Here is a tiny trained network, its code and every weight. The questions are about switching its units off for an input and a target symbol, where a switched-off unit gives its printed mean instead of its output.

import numpy as np


def w(rows, s, z=0):
    codes = np.array(rows[::2]) - 128.0
    scale = np.full(codes.shape[1], s)
    scale[-1] = z or s
    return codes * scale


def softmax(a):
    e = np.exp(a - a.max(-1, keepdims=True))
    return e / e.sum(-1, keepdims=True)


def log_softmax(a):
    a = a - a.max(-1, keepdims=True)
    return a - np.log(np.exp(a).sum(-1, keepdims=True))


def net(x, mask):
    ids = ['ΓΔΘΛΞΩβεζημστφψ'.index(c) for c in x.split()]
    T = len(ids)
    res = E[ids] + P[:T]
    u = 0
    for l in range(3):
        r = res
        for j in range(2):
            rows = slice(4 * j, 4 * j + 4)
            q, k, v = (r @ M[l][rows].T for M in (Q, K, V))
            z = softmax(np.where(np.tri(T) > 0, q @ k.T / 4**0.5, -1e9)) @ v
            o = O[l][rows]
            res = res + np.where(mask[u + j], z, o[:, -1]) @ o[:, :-1]
        u += 2
    return log_softmax(res[-1] @ U[:, :-1].T + U[:, -1])


Q, K, V, O = {}, {}, {}, {}
E = w([
[122,139,146,128,137],'Γ',
[155,135,95,181,56],'Δ',
[169,79,139,158,92],'Θ',
[131,156,168,142,170],'Λ',
[111,178,148,150,153],'Ξ',
[132,136,190,170,182],'Ω',
[157,129,133,128,81],'β',
[133,123,108,145,144],'ε',
[107,76,103,189,87],'ζ',
[130,125,136,124,72],'η',
[203,182,155,120,114],'μ',
[54,103,137,166,143],'σ',
[183,146,174,176,145],'τ',
[180,82,143,110,179],'φ',
[168,53,170,135,7],'ψ',
],0.021)
P = w([
[254,118,173,229,119],'0',
[91,119,96,145,57],'1',
[126,109,76,147,59],'2',
[146,151,107,142,93],'3',
[145,172,121,160,119],'4',
[144,172,120,158,120],'5',
[152,163,114,169,123],'6',
[147,152,119,164,129],'7',
[160,168,134,164,136],'8',
[159,158,124,151,131],'9',
[155,141,112,165,144],'10',
[152,151,120,165,129],'11',
[176,139,120,132,128],'12',
],0.0078)
Q[0] = w([
[134,136,114,125,152],'0.h0',
[160,97,133,202,85],'0.h0',
[159,150,237,171,109],'0.h0',
[146,100,75,200,191],'0.h0',
[145,164,218,145,112],'0.h1',
[40,169,119,196,123],'0.h1',
[92,62,56,255,93],'0.h1',
[121,128,82,173,97],'0.h1',
],0.0098)
K[0] = w([
[166,160,165,38,102],'0.h0',
[254,59,172,117,108],'0.h0',
[161,111,165,226,179],'0.h0',
[218,157,92,180,142],'0.h0',
[203,198,99,75,146],'0.h1',
[31,166,119,99,123],'0.h1',
[71,157,76,164,86],'0.h1',
[53,84,93,162,188],'0.h1',
],0.0092)
V[0] = w([
[106,168,166,120,193],'0.h0',
[58,216,93,110,102],'0.h0',
[55,154,113,125,118],'0.h0',
[113,2,129,117,148],'0.h0',
[172,131,198,105,144],'0.h1',
[119,206,172,96,110],'0.h1',
[78,24,164,74,110],'0.h1',
[133,122,161,109,102],'0.h1',
],0.0096)
O[0] = w([
[198,26,50,162,19,108],'0.h0',
[142,131,153,237,104,2],'0.h0',
[67,152,130,193,125,34],'0.h0',
[255,158,224,211,146,151],'0.h0',
[82,148,85,160,69,171],'0.h1',
[153,80,77,106,69,94],'0.h1',
[172,198,144,121,108,99],'0.h1',
[90,137,74,111,133,132],'0.h1',
],0.0069,0.0099)
Q[1] = w([
[254,154,104,167,152],'1.h0',
[157,97,192,72,77],'1.h0',
[64,100,203,185,116],'1.h0',
[138,102,54,125,162],'1.h0',
[238,167,111,206,188],'1.h1',
[91,111,120,162,76],'1.h1',
[104,125,121,53,115],'1.h1',
[94,68,182,158,21],'1.h1',
],0.0079)
K[1] = w([
[58,10,150,63,177],'1.h0',
[130,72,217,112,55],'1.h0',
[136,233,190,61,102],'1.h0',
[148,149,165,154,180],'1.h0',
[140,180,77,89,109],'1.h1',
[74,139,128,1,139],'1.h1',
[143,61,13,240,113],'1.h1',
[108,141,59,86,191],'1.h1',
],0.0079)
V[1] = w([
[114,190,221,172,215],'1.h0',
[178,222,145,132,10],'1.h0',
[139,38,242,173,64],'1.h0',
[35,206,141,29,116],'1.h0',
[54,95,213,97,81],'1.h1',
[111,42,96,74,133],'1.h1',
[164,146,154,233,78],'1.h1',
[141,67,214,150,2],'1.h1',
],0.0077)
O[1] = w([
[85,97,87,64,116,140],'1.h0',
[169,147,74,147,56,15],'1.h0',
[149,146,93,254,117,143],'1.h0',
[101,152,205,138,91,38],'1.h0',
[104,134,195,181,9,52],'1.h1',
[171,143,193,154,73,197],'1.h1',
[98,121,85,197,55,3],'1.h1',
[140,88,129,197,24,97],'1.h1',
],0.0089,0.0033)
Q[2] = w([
[187,193,124,147,116],'2.h0',
[164,128,109,62,118],'2.h0',
[69,136,115,100,42],'2.h0',
[131,37,108,27,170],'2.h0',
[149,90,149,129,183],'2.h1',
[131,159,254,115,152],'2.h1',
[57,95,179,110,142],'2.h1',
[171,113,122,116,187],'2.h1',
],0.0091)
K[2] = w([
[158,74,159,117,109],'2.h0',
[148,123,102,145,121],'2.h0',
[98,121,97,118,136],'2.h0',
[166,187,77,164,194],'2.h0',
[144,130,62,165,145],'2.h1',
[157,94,164,139,245],'2.h1',
[145,109,197,190,123],'2.h1',
[182,136,20,152,137],'2.h1',
],0.011)
V[2] = w([
[138,172,67,94,111],'2.h0',
[35,224,98,103,193],'2.h0',
[110,138,220,96,78],'2.h0',
[150,187,134,142,172],'2.h0',
[208,255,170,94,177],'2.h1',
[128,119,96,104,42],'2.h1',
[184,166,80,75,89],'2.h1',
[160,44,136,95,111],'2.h1',
],0.0099)
O[2] = w([
[177,203,109,159,103,132],'2.h0',
[116,179,131,155,27,95],'2.h0',
[197,1,104,117,110,95],'2.h0',
[139,147,136,198,162,169],'2.h0',
[99,79,66,158,93,250],'2.h1',
[194,175,110,155,135,49],'2.h1',
[177,105,63,103,117,163],'2.h1',
[123,138,120,101,200,192],'2.h1',
],0.0094,0.016)
U = w([
[134,108,132,210,148,125],'Γ',
[139,125,123,147,128,31],'Δ',
[128,118,1,103,122,74],'Θ',
[182,133,136,171,182,3],'Λ',
[124,107,136,186,158,51],'Ξ',
[134,137,134,29,174,11],'Ω',
[184,187,132,180,144,200],'β',
[55,114,153,117,103,120],'ε',
[89,171,143,94,86,193],'ζ',
[176,86,117,206,78,188],'η',
[157,122,82,47,40,166],'μ',
[91,127,140,148,84,251],'σ',
[129,116,115,102,67,150],'τ',
[113,137,117,40,146,225],'φ',
[166,51,131,155,98,177],'ψ',
],0.0074,0.0057)

Each question gives the input, a string of symbols that net reads in full, and the target symbol t.
The units are the heads (4 rows each of Q, K, V and O). Each row of codes is followed by its name. A weight is (code - 128) times the scale printed after its matrix; where a second scale follows, it is the last column's (O and U).
mask holds one flag per head, layer by layer. A switched-off head (its flag False) gives its mean, the last column of its rows in O, instead of its output. The means were averaged over made-up inputs and are rounded, as every weight is.
A unit's drop is (log p(t) with every unit on - log p(t) with that unit switched off) / (log p(t) with every unit on - log p(t) with every unit switched off).
The circuit of an input: a set's keep is (log p(t) with only the set's units on - log p(t) with every unit switched off) / (log p(t) with every unit on - log p(t) with every unit switched off). Starting from all 6 units, units are removed one at a time, each time the one whose removal leaves the highest keep (on an exact tie, the one counted first), for as long as the keep stays at least 0.8.
units of the circuit, in order: the units of the circuit, biggest drop first
most important unit: the unit with the biggest drop
heads that matter: for each layer, one digit per head in row order, 1 if its drop is at least 0.15 and else 0, layers parted by /
drop of u: that unit's drop, to one decimal
input φ σ φ φ Θ ψ μ ζ φ φ τ μ φ, target Θ: heads that matter => 10 / 00 / 01
input μ Ξ Δ ζ φ μ μ φ, target ψ: most important unit => 0.h0
input φ σ μ ζ φ φ φ τ φ φ Ξ μ, target Θ: heads that matter => 10 / 01 / 01
input τ μ β φ σ φ φ Δ, target φ: units of the circuit, in order => [0.h0 1.h0 1.h1]
input φ μ Ω, target Θ: units of the circuit, in order => [2.h1 0.h0 1.h1]
input μ σ φ η φ ψ β, target ψ: units of the circuit, in order => [2.h0 1.h1 1.h0 0.h0]
input σ ψ φ Δ φ, target β: heads that matter => 10 / 11 / 01
input σ μ φ ε, target β: units of the circuit, in order => [2.h1 0.h0 1.h1 0.h1]
input μ η Ξ μ, target μ: heads that matter => 10 / 00 / 10
input μ ζ ψ φ μ ψ, target ψ: units of the circuit, in order => [2.h0 1.h0 1.h1]
input φ μ μ Ω ζ β, target Θ: units of the circuit, in order => [2.h1 0.h0 1.h1]
input φ φ μ φ η μ Ω, target Θ: units of the circuit, in order => [0.h0 2.h1 1.h1]
input η φ ε μ μ μ, target μ: units of the circuit, in order => [0.h0 2.h0 1.h0 0.h1]
input σ μ ψ, target η: units of the circuit, in order => [1.h0]
input φ φ σ ζ Ξ, target Θ: units of the circuit, in order => [0.h0 2.h1 1.h1]
input φ φ φ φ ε ψ Ξ φ μ Ω Ω σ Θ, target Θ: units of the circuit, in order => [2.h1 0.h0 1.h1]
input μ σ ζ φ σ ζ Γ μ Θ Ω ψ, target ψ: units of the circuit, in order => [2.h0 1.h0 0.h0 1.h1]
input μ β Ξ ψ φ Λ φ Ω, target ψ: units of the circuit, in order => [2.h0 0.h0 1.h0 1.h1]
input φ μ μ τ ψ φ η, target Θ: heads that matter => 10 / 10 / 11
input φ μ φ μ Ω φ τ, target Θ: most important unit => 2.h1
input μ η τ, target ψ: heads that matter => 11 / 11 / 10
input φ φ ε ζ Δ φ μ φ φ, target Θ: drop of 0.h0 => 0.9
input μ β μ φ φ Λ φ Δ, target ψ: drop of 1.h0 => 1.0
input φ η ψ φ μ μ μ Δ σ Ξ, target Θ: drop of 0.h1 => 0.0
input μ Λ β, target ψ: drop of 2.h0 => 0.9
